Each row has a hidden stage along a path, written after it and counted from one end. A new block has a new path.
[-10  -8 -10  11 -25 -14 -14   0  22 -14  -1  -4 -12   5   1 -15  -2  -4
   3   2   8   0  13  -3   9  29  -2 -26  12  10  -6 -15  25 -15  11  11
  15   4] => 0
[ -5  10   8  12 -18 -19 -29 -30  35 -19 -20 -10 -41   2   0 -19   7 -19
   6   4  10   3   0  -9  -2  28   7   0   7 -14 -13  -8  13  -3  15   5
  36   0] => 1
[ 10   6  16   9 -21 -25 -21 -15  43 -20 -15  -6 -18  10  -1 -21 -10 -10
   6   1   5   3 -17 -14   0  32  28  31  -4 -14 -21 -18 -24  20  25 -12
  24 -16] => 4
[-20  26  24   8  -9 -30   1 -18  52  -8 -70 -10 -49   3 -13  10 -22 -11
   0  10 -30 -13 -10  -9  -5  29   6  17  -2 -42 -18  11  36 -13   5   5
  17 -24] => 2
[ 10   1  44  10 -16 -30 -11  -7  47  -4 -23 -12 -33  -2  -6 -11  -9 -10
   4   7   9   4  -6 -12   8  21  15   8   0 -11  11 -14  14  -6  17  12
  18  -7] => 2
[  5   3  21   1   3 -15 -11   4  38   0 -12  -3 -15  10  -8 -19  -3  -8
  12   4   9  -5 -27 -12 -11  41  10  13   4  -7 -10 -24  13  -1  12  17
  14 -15] => 4
[ -8   2  23  17  -6 -12 -11 -14  37   0 -25  -6 -41   4  -5  -5  -1  -4
   8  -7   0   0 -21  -8  -8  24   8   9  14  -9 -11 -12   2 -10  13  12
  20 -22] => 2
[  5 -21   8  -1 -13   4 -27 -12  42  -2   1  15 -41  -9   9 -13  -6 -20
   3  -6  66  11   3 -19 -24 -12  12  37  10 -16  -8 -17 -46  14  19  -5
  47 -29] => 5
[ 11 -12   7   1 -26   1 -29  -8  35 -16  -5   1 -53  -6  12 -13 -17 -21
   2   3  39  16  13 -19   0  15  17   9  23  -9 -13 -19 -20  10  21 -25
  33 -20] => 4
[  8  27   7   4  -2   0 -15  -6  18  -3 -20   1 -20   1   1 -10   4 -11
  11   6   6   5 -10   5  -6  26   4  -5  30  11 -13 -13   5  18  16  -8
  14   3] => 6
[ -8  32  21   1 -20 -34   4 -23  29 -18 -52 -26 -45  -4 -11  -8 -31 -27
   9  10  -5   8   0 -11  10  44  19  16   6 -29  -7  29  13   3   8 -18
  25 -18] => 7
[  1  13   0  10 -16 -11   9  -7  13 -10 -40 -38 -31   2  -4 -12 -20 -14
  12   0 -11   8  -1  -6   3   9  16   7  11 -11  -8 -12 -12   5  11 -10
  23 -19] => 7
[-33   1  29   8   2 -16   3 -10  34  14 -39  -3 -26   3  -7  -1   3   6
  10  10  -9   4 -21   2   0  16  -8  43   2  -3  -1  15  11 -13   6  35
   5 -36] => 6
[ -4  -5  11  16   2  -7   3 -15  44   7 -38   1 -34  20  -1  -1  13  10
  10   6 -14   0 -19 -20  -5  14   4  18  15 -16  -8  11  23 -18  -8  41
   9  -9] => 2
[ -8   9   9   9 -13 -35  -7   3  52 -16 -19  -9 -29  12  -8 -13   2  12
   9  -3  -8 -13 -10  -7 -12  35  17   4  12 -18  -3 -18  29 -13   6  14
  17  -6] => 0
[  5  -2  30   7 -20 -17 -12  -9  40   5 -25  -6 -27   3   2 -10  -2  -2
   5  -7  12  -1 -10 -33 -27  23  17  25  22 -33 -14 -26   3   2   4  21
  15 -17] => 0
[ -9  19  13   7 -26 -24 -21 -15  47 -17  -9 -17 -32  -4  -6 -15 -18 -13
   1  -2   1  -5   9   2   5  43  32  -3   3  -2  -2 -15  20   7  13 -19
  22 -20] => 2
[ -6   1   8  -8   8  -5  -8  -2  15  -6 -29  -4 -14  11  -8   3   0   1
  16  -7  -4   7 -21  -3  -5  17  -3  -6  -3  11  -9  -2  -1   3  14  25
   2 -17] => 8
[ 12  -9  15   8  -3  -3  -6  -6  40   2 -31  11 -40   4 -11   1 -10  -8
  11  17   8   5  -1 -10 -15  -1   2  27   5 -14   7  -1  14  -5   9  29
  16 -34] => 5
[  2  14  20   6 -21 -18 -17 -10  41 -14 -12 -18 -16   5  -3 -29   5  -5
   8  -8   7  -7 -20   1   7  58  32   4   4  -6 -16 -22  37  -4   8   7
  15  -6] => 1
[ -4   2  24  11   6 -18 -11  -3  54   2 -35 -12 -38  14   1  -1  12  10
   0   2 -16 -14 -23 -21 -16  38  15  22  15 -33 -11 -11  18 -22   5  34
  19 -28] => 0
[  3   2   4   1 -21  -9 -16  -8   8  -1  10   4 -14  -5   4 -16 -10  -2
  11  -7  22  16  -6  -3   4  23  18  18  -5  -3  13 -22 -26  26  13 -10
  33 -26] => 7
[ 17 -17  25  -5  -5 -12 -24  -7  59   1   3   8 -18   8   4 -19   6  -5
   3  -1  30 -15 -11 -26 -29  25  22  29  21 -27  -7 -35 -14   3  24  16
  30 -29] => 1
[-17   7   3  16   5 -17   2  -4  54   1 -28  -1 -33  10 -13  -2  20  13
   8   9 -14 -10 -11  -9  11  41  -4 -13   3   4 -12  -8  32 -25  17  35
  -2  -2] => 1
[-12  23   9  23  19 -25 -12 -11  40 -17 -50 -18 -42  10 -14  -1   2   6
  14  17 -31  -6  -5 -10  11  29 -10   3   6  -1   2   2  51 -35   0  24
   6 -11] => 2
[  3 -29  13   1  -9  20 -22   1  45   3  13  12 -20  11  16 -16  11   5
  14   1  28   7  -6 -23 -35   3   1  29  14 -21  -7 -28 -28  -6   6  31
  24 -24] => 1
[  7 -13  13  21 -14  -4 -17   6  24   0  16   4  -4   0   2 -16  15  11
  15  -9  23   3 -17  -6  14  34  -1   7  -5  23 -14 -28   3  -5  26  40
   8  -5] => 3
[ -4  16  22   5   3 -24   8  -7  28  -5 -33 -11  -2   9 -14  -1   2   0
  13   4 -25  -5 -35   0   5  33   6  12   1   2  -4 -22  11   9   9  15
   2 -14] => 8
[-23  20  31  10 -15 -27  -7 -26  56 -10 -58  -5 -55   2  -8 -19 -21 -13
  -1   3 -17  10 -12 -11 -10  30  19  17   5 -29 -16   1  27 -20   7   3
  28 -21] => 2
[ -4  31  21   4 -18 -32  -7 -10  38 -26 -50 -11 -43  -2  -9   5  -8 -19
  -3   4 -31  -7   5  -6  -7  42  17   4  -6 -23 -13   5  33  -4   3 -10
  25  15] => 2
[ -9  -1  -3  -1  -8 -19  -5 -17   6 -15  -2   1 -28  -5   3 -14  -9 -12
   4  -4  11   6   5  -5   6  21   7   1  -2  10  -6 -18  -5  14  11  -8
  16   2] => 7
[-26  17  25   5  21 -27  25  -3  30  15 -81 -13 -38  14 -15  20   4  15
  11  29 -39   3 -39   4   9  31 -17  13   2  -9   2  13  45 -26  -4  42
   1 -34] => 8
[-19  25  25  13 -17 -44  -2 -10  60 -13 -40 -25  -9  13 -18 -10  -7  -7
   5  -4 -12  -8 -24 -11 -16  56  20   4  11 -15  -9  -4  32 -14   8  18
   2  -8] => 2
[  7  -5  11  -1 -11 -14 -25   2  20 -11  -3  -3 -27  -8   1 -21 -12 -17
  10 -11  22  11   6  -5  -3  15  17   7   1  -8 -14 -21 -15  14  19 -17
  34  -6] => 5
[  6 -21  22   2  13   9   3   6  38  13 -48  14 -31  21   2   9  32   0
  13   1   9  -1 -19 -25 -21 -13 -30  43  13 -21  -5 -10 -14 -31  14  32
  13 -35] => 5
[  4   9  17   9 -20 -15 -21 -12  15 -14  14 -10 -14  -7   0 -17 -14 -20
  16  -6  21  10  -2 -97  13  32  20  -9   1   3  -8 -21 -11  26  27 -11
  24   4] => 6
[  3   8  -2  13 -25 -20 -20  -7  23  -9  -7  -6 -19   2 -22 -20   4  -5
  32   7  -5  -6 -31   4  18  41   8  -9   4  19  -9 -17  14  12   2   4
   6  11] => 5
[-16  16  15   7  -8 -20 -11 -12  52  -6 -28 -11 -37   4 -23 -14  -4   0
   1   1  -9 -13  -8 -13  -7  41   9  14   9 -14 -10 -13  22 -11   3  14
   5  -3] => 1
[  0  -3  -1  -5   0  -4 -15  -8 -42   1 -20  -4 -32 -22  33 -14 -13   2
   5  18  21  -7  -7 -12  -7  19   6   8   2 -14  -7 -20  -2   4  26  15
  23 -21] => 4
[ 19  -5   5 -12  -9  -8 -30  -6   5  -7  29   4  -7   2   7 -28   0 -14
  15 -13  27   5   3   8  -6  18  16  21 -18  18  -8 -26 -33  25  20 -19
  24  -3] => 7
[  4  23  25  13 -11 -11 -20 -10  33  -3  -6  -3 -26  -2   4  -9   1  -4
  -1  -4   9  -2 -14 -11  -5  23 -22   7   6  -2  -8 -11   0  -9   5  21
  26 -22] => 5
[ -2  -6  -4   6  14   1   4  -2  23  23 -17   6 -31  14  -6  -3  17   8
  25  13   0 -33 -20  -7   3   0 -18   0  -2  10  -1 -12   5 -22   6  40
   2 -18] => 6
[  2  -5  24 -15  -8 -11 -11 -10  33 -15 -40  -9 -40  -8  -1  -6 -22 -13
  -3   1  -1   4  -7 -17   0  11   5  27   9 -26  -4 -25 -20  11  22  -9
  31 -35] => 7
[  1  -6  14  11 -27 -12 -19  -8  30 -15  -3  -3 -44   1   6 -27 -17 -15
  12  -2   8   1  15  -6   3  26  24  -3   5  -3  -5 -24  -5   3  13 -15
  33 -11] => 1
[  2  -2  21  -5 -26 -26 -16 -26  47 -19 -16  -7 -25  -3   2 -40 -22 -33
   0  -7  15 -36  -6 -19 -24  51  41  18  11 -30 -17 -26  -7  12  17 -16
  44 -10] => 3
[-20  -6   7   1  -9  -6 -20  -4  36   6  -9  -3 -25   3  -2 -17  12  -1
   3  -4   8  -3  -7  -3  -2  18  -9   6   3  -3 -16 -10   4 -22  12  23
   2 -15] => 1

Each row has a hidden stage along a path, written after it and counted from one end. A new block has a new path.
[ 29   2  10 -12   5  12  12  26   2 -30 -17   1 -16   4   4 -45   5   7
  -8  -2   3 -14   7   9   0  -3  22  13   7  12 -17  23  -2   7   6   8
 -14  -6] => 1
[ 12   3  -1  -8  -5   3   6  13   9 -12 -26   2 -12  13  -3 -36   8  -3
  -7   8  -7 -10   5  -3   7  -8  27  10   1  12 -23   0   7   4   2   2
 -12  -1] => 1
[ 23 -11  -1 -16  -1   5  -1  21  13 -20  -7 -10  -4   3  -7 -23  17 -23
   6   2   1 -12   0  16  -8  -8  17   7   6   2 -13   4   7  12   0   8
 -13  -5] => 0
[ 10   0  11 -20  21  13   8   9   0 -33   1  -8  -3  18  -1 -11  -4  15
   7   1   3  -8  -6  -2   8   0  10  12   7   7 -23  -3   9  -1  -1   2
 -11   2] => 2
[ 24   7   2 -20  18  11  15   9   5 -34 -11  -5 -19  20 -10 -32 -15   8
  -4  -3   7 -10   1   9   8  -6  -2   7   0   7 -29  -6  23  -1   3  24
 -11   0] => 2
[ 12  -2   7 -16  18   9  13   0  -5 -23  -8   2   4  26   8  -7   5  -1
   2   2   6   2 -10   0   6   3  13  16  -1  -3 -23   6   0  -8  13  11
 -14   7] => 3
[ 17  -6  -3 -12  27  17  10  34  -6 -20   3 -14 -19   0 -12 -17   1   4
   3  -5   4 -20   5  -3   2 -23  16   7   3   9   5   5  12  12   5   3
  -3 -16] => 0
[  3   9   5 -17  21  17   2  -3 -11 -14  -3   3   8  28   2  15   1   6
   7  20  15 -10   2 -10   5  14 -13   9 -11  20  -7  -9  10   1   2   5
  -1 -14] => 3
[ 15  -3   1 -17   6   5   7   7   1 -22 -19   0  -1  20 -13 -20   2   3
   2   1   5  -6  11   2   4  -2  14  17   5  11 -19   0   4   7  -1   9
  -5  -1] => 2
[ 27  -3   4 -22   5  -2  15  24  19 -42 -13  -9 -17  16  10 -37   3   7
 -10   7   4 -11  -7   4  -1 -16  40  15   8  -4 -36   8   4   8   0  28
 -11   4] => 1
[ 23 -14   1 -14   9   9   8  18  10 -31  -5  -6 -11   3  -3 -23   8   6
 -20  -1   0  -9   2  15  -2 -13  28  11   3  -8 -26   5  -9   7   5  24
 -16  -5] => 0
[ 14   2   0 -23  20  10   7   7   4 -19  -4 -11 -10  15   3 -12  -5   6
   0   2   9 -13   4  -3   6 -11   3  12   7  17  -8  -7  19  -3   2   5
 -13  -6] => 2
[ 18  -1  -5 -18  16  13  16  10   6 -38  -8  -9 -21   0  17 -43   4   6
  -2  -8   9 -19  15   7   4 -16  24  12   2   0 -26   2  10  -1 -10   9
  -7  -9] => 1
[ 18   5   4 -29  14  15   8   3   0 -29 -15  -8  -4  30   5  -9   1   7
   5   7   3  -7   0  -4  -4  -1  21  17   6   8 -29   3   4   9   1  17
  -7   5] => 2
[ 20  -9 -16 -20  40  21  21  19   2 -34  -2  -7 -29  12   9 -60   3  -3
   0 -13   1  -5  -2  15  -2 -14  35  17   3 -11 -28   3   5   1  -2  19
 -11  15] => 1
[ 13  -7  10 -27   5   9   2  -7  -5 -12 -15   3   9  29   3   3  18  10
  10  15  12  -4  -6  -2   1   4  14  21   4   1 -18   3 -12   4 -11  12
 -13  10] => 3
[ 28  -7   3 -17   6   3  19  27  29 -43  -9  -2 -26  11   4 -51  -8   8
  -5   0   3   7  -3   6  -9 -16  34   8   2 -10 -31   5  13   6   5  10
 -13   3] => 1
[ 11  -5   1  -7   2  16   1  17  16 -18  -1  -3  -3  -4 -11  12   8   1
   0  -3  -1 -15   6   4   0 -11   9  -2  -1 -10 -12   9  -2   1   0  13
  -7  -2] => 0
[ 20  -1  14 -20  14  16  -2   5  -6 -41 -11   5  -8  25   7 -12  -5  -2
   0   8  -1  -1   0   2   4   4  20  14   2  -6 -16   5  -7   2  -8   8
  -7   5] => 3
[ 15   0   0 -21  18  13  13  10   6 -27  -2  -6  -4  22   0   8   0   3
  10   3   7  -4   1  -7   2 -12   9   9   0  -5 -19 -19 -60  10  -2   9
  -6   2] => 3
[  9   0   1 -17  13   8 -11 -21  -2  -7  -6   4  16   4   4  20   1   8
  23  10  11  -9   1 -19   6   5 -16  12   7  13  -5  -7   8  -2  13   7
 -21   5] => 3
[ 24  -2   9  -7  12  15  25  20  15 -33  -3  -9 -19   7   4 -39   9  20
 -10  -3  -2  -7  -1  11   2  -7  20  20   7  -5 -20  13   6   3   0  17
 -13 -10] => 0
[  9  10  -6  -3   6  11   5  16  17 -11   4 -12  11   3   0 -21   1 -11
   5   0   1 -17   8   2   7 -15  16   8   4  14 -13   5 -21   5   7   2
  -4 -19] => 0
[ -8  -3   2 -15  15   9   9   4  -4 -27  -3   0 -13  19   6   3  -3   9
   6   1  -5   0  -2  -9  -3  -8  -5   9   5   5  -7  -3   6   4  -5   9
  -6   7] => 3
[ 31  -4  -9 -15  20  10  14  14   7 -28 -15  -9 -19   6   9 -47  -9   7
  -8   2   6  -6   6   6   8 -11  47  12   6   7 -23   4 -15 -13   2  18
  -8   3] => 1
[ 29 -17 -13 -12   7   7   9  35  16 -26  15 -10 -12  -1   5   1  -3   5
   5  13   9 -20  -9   4  -9 -19  13  -2   5   3 -24  -9  15   4   9   8
 -13 -12] => 0
[  0   5  -2 -12  15  12   3 -10  -9  -5  -7   7   9  22  -2  34  -4   8
  15  11   9 -13   5 -17   8   7 -18   3  12  10  -3 -18   7   3  -1  -8
  -1  -1] => 3
[ 34  -5  -1 -14  13  14  15  30   7 -35   1  -2 -24   7  -2 -30  -2   3
 -11  -2  -2 -10   2   3 -11 -16  13   7  -1 -10 -32  -4  23   4  10  14
  -9  -6] => 0
[  8   8   2 -13  22  24  19  21  16 -43   9 -10 -34   7   0 -25  -7   7
   1  -1  15 -21   5  -8  -4 -22 -13  11   7   7 -38 -14  37   0  10   6
 -13   1] => 1
[  5   4   2 -21  11   6   1  -7 -13 -11  -9  -7   8  20  -1  11   2  11
   9   5   7 -15   3 -11  -1  10 -15   8   7  16 -12 -13  20   6  -2  -1
 -12   3] => 3
[ 12   9   0 -11   5   3  11  20  14 -26 -23 -10 -13  16  17 -42  12  10
  -5  -2  -3 -15   0  -3   8  -4  29  19  -3   0 -23   7   0   5  18  13
 -22 -15] => 1
[ 18 -10   6 -15  19  14  -2  23  14 -34  11 -12 -22  -5   2 -20   4  10
   0 -12  -4 -11  -3  -2  -6 -28   5 -13  -1  -3 -18 -14  20   5   0  14
   0  -4] => 0
[ 22  -2   7 -20  16   1  12  16   5 -42 -16 -10 -24  13   7 -42  -2   5
   1  -4   1  -6 -12   6   2 -16  33  16  -1 -12 -29  -4  -9   3  -1  24
 -15  -5] => 1
[ 22  -3  12 -14  22  13   8   9  12 -42  -6  -8 -25   7   5 -41   4   6
  -4  -6   1 -10   3   9   4 -16  24  18   5   8 -18  -2  11   3  10  14
 -10  -5] => 1
[ 16   1   4 -23  19  14  15  32  13 -34  -7 -20 -26   3   8 -37  -2   8
  -6  -2   5 -15   5  -8   6 -27  20   5   1   5 -24  -5  14   2   7   6
  -8  12] => 1
[  1  -8   2 -11  14  11 -22  31  11 -30  23  -8 -17  -9  -2 -12  -2   3
   8   5  -1 -11   0   7  -4 -24  12   3   3 -11 -15   1   9   4   2  14
  -7   1] => 0
[  8   7  11 -13  17   7   7   1  11 -17 -12  -4  -2  23   3  12   6   3
   9  -1   6 -10  -7  -5  23   3   0  17   4  12 -11   1   8   5  10   8
  -5  -9] => 3
[ 22  -3  -5 -12   4   9  18  31  31 -28   6 -12 -27  -5  -4 -33  -4   4
  -3  -9 -11 -13   7   4   0 -11  13  10   5   4 -20  -7  13  19   9  11
  -6 -11] => 0
[ 27 -18   0 -17   3  -4   6  34   7 -27   6  -9  -6 -10   4 -25  14  -2
   2  -4   6 -10  -1 -14 -11 -12  34   1   2   2 -14   4   2   7   0  10
  -1  -1] => 0
[ 14   2   7 -20  26  26   9  21   7 -33  -9 -13 -23  13   3 -23   0  21
   2  -5   4 -11  10  -4  11 -13   7  17   4   7 -23  -8  13   7  10  15
  -8  -1] => 2
[  6   1   6  -6  15   8  12 -11  -5  -7  -7 -16   5  27  -2  28   1  13
   8  17  12 -18  -1  -3  16   7 -19   9   8   9  -4 -11  17   5   3  13
   5   8] => 3
[  9   6   8 -12  19  19   9  25  17 -25   0  -8 -22   2   2 -36   9  11
   1 -12   2 -14   9   6   1 -12  19  13   1   6 -17  -2  15   2   8  11
  -5 -10] => 0

Each row has a hidden stage along a path, written after it and counted from one end. A new block has a new path.
[-37 -31 -16  13  -6   5 -14  42   7  12   0  -4  11  -2   0   7 -20  14
 -13 -13   6   3  25 -28  12   0  -9   1  -2  -5  -7 -15 -23  -6   7   2
  22  16] => 1
[-33 -20  -6  11 -20 -10   3  31  15   9  -1  -2   4 -13 -14  -4 -30   6
 -28  -5  -9   2  83 -23  10   2 -18  -9  -8   2  -1 -17 -30  -2   1  -1
  28  13] => 1
[-30 -22 -17  18 -18 -11  -6  42   8  12   0  -6   2 -13  -6   4 -30   5
 -14 -12  16  -5  83 -30   9   0 -25  -9  -8  -8  -8 -11 -27 -10  12   0
  19  13] => 0
[-37 -39 -12   4  -4   1  -6  30   5   1   3   2  -6  -7   9  -4 -18  12
 -12  -4  -2   3   8   3  14   6  -2 -11  -4  -9  -2  -4  -5   9   2   2
  12  12] => 3
[-25 -13 -10   6 -34 -15  -3  41   9  12  -4   1  20   0 -22  16 -22  -4
 -10 -25   9  -2  54 -36   2   3 -14   5   7   6   5 -21 -22   0  14   8
  17   4] => 0
[-23 -19 -12 -22   1 -22 -17  47   4   4   4   5  -6 -14  20   0 -12  22
 -10  -1  -6   3  -1  10   2   2  -6 -14 -27 -10  -3  -8  13  -5   0  -1
  17  24] => 2
